[[139 119 145 126 136 107 143]
 [119 129 126 133 124 127 122]
 [114 124 128 115 130 136 124]
 [127 123 110 141 129 113 128]
 [114 139 132 141 143 128 114]]
|
[[139 119 145 126 136 107 143]
 [114 139 132 141 143 128 114]
 [114 124 128 115 130 136 124]
 [119 129 126 133 124 127 122]
 [127 123 110 141 129 113 128]]

[[118 120 130 120 132 130 125 133 130 136 125 139 125 114 118 131]
 [117 139 137 129 121 137 121 120 132 110 105 124 126 126 133 135]
 [114 121 120 140 139 117 125 120 119 124 125 113 133 141 123 140]
 [122 135 124 115 113 139 142 125 134 115 111 126 127 114 116 128]]
|
[[117 139 137 129 121 137 121 120 132 110 105 124 126 126 133 135]
 [118 120 130 120 132 130 125 133 130 136 125 139 125 114 118 131]
 [122 135 124 115 113 139 142 125 134 115 111 126 127 114 116 128]
 [114 121 120 140 139 117 125 120 119 124 125 113 133 141 123 140]]

[[121 122 122]
 [141 152 141]
 [140 148 140]]
|
[[141 152 141]
 [140 148 140]
 [121 122 122]]

[[138 134 121 130 133 124 136 126 137 116 141]
 [108 131 123 125 130 117 101 143 126 117 143]]
|
[[108 131 123 125 130 117 101 143 126 117 143]
 [138 134 121 130 133 124 136 126 137 116 141]]

[[132 100 144 137 113]
 [118 118 152 114 126]
 [127 114 131 127 150]
 [108 137 158 141 111]
 [140 107 128 133 111]
 [138 116 124 134 113]
 [143 131 116 143 117]
 [121 141 103 100 150]
 [123 111 139 121 142]
 [114 133 123 137 122]]
|
[[108 137 158 141 111]
 [118 118 152 114 126]
 [132 100 144 137 113]
 [123 111 139 121 142]
 [127 114 131 127 150]
 [140 107 128 133 111]
 [138 116 124 134 113]
 [114 133 123 137 122]
 [143 131 116 143 117]
 [121 141 103 100 150]]

[[131 148 134 115 120 126 143 111 117]
 [124 136 133 116 117 128 135 111 122]
 [128 136 129 114 121 128 140  98 111]
 [115 145 138 116 104 125 122 126 141]
 [119 143 137 114 107 128 132 115 133]
 [140 124 118 127 144 131 138 117 111]]
|
[[115 145 138 116 104 125 122 126 141]
 [119 143 137 114 107 128 132 115 133]
 [131 148 134 115 120 126 143 111 117]
 [124 136 133 116 117 128 135 111 122]
 [128 136 129 114 121 128 140  98 111]
 [140 124 118 127 144 131 138 117 111]]

[[126 125 113 121 127 122 104 117 125 123 122 109 129 126 124]
 [122 124 122 123 120 122 127 132 135 130 121 118 131 119 126]
 [133 112 127 120 134 119 127 115 122 118 140 123 135 118 122]
 [128 127 119 132 128 130 123 137 139 135 132 117 134 114 128]
 [130 117 131 122 129 122 127 133 137 133 137 131 135 129 120]]
|
[[130 117 131 122 129 122 127 133 137 133 137 131 135 129 120]
 [133 112 127 120 134 119 127 115 122 118 140 123 135 118 122]
 [122 124 122 123 120 122 127 132 135 130 121 118 131 119 126]
 [128 127 119 132 128 130 123 137 139 135 132 117 134 114 128]
 [126 125 113 121 127 122 104 117 125 123 122 109 129 126 124]]

[[117 129 136 132 121 119 139 139]
 [127 127 140 128 111 136 139 140]
 [141 129 124 126 134 137 117 118]
 [121 140 149 131 124 126 140 145]]
|
[[121 140 149 131 124 126 140 145]
 [127 127 140 128 111 136 139 140]
 [117 129 136 132 121 119 139 139]
 [141 129 124 126 134 137 117 118]]

[[124 114 134 124 135 130 132 129 134 151 133 141]
 [130 131 142 131 107 143 148 142  99 130 139 136]
 [141 118 146 143 135 150 153 151 137 116 102 118]]
|
[[141 118 146 143 135 150 153 151 137 116 102 118]
 [130 131 142 131 107 143 148 142  99 130 139 136]
 [124 114 134 124 135 130 132 129 134 151 133 141]]
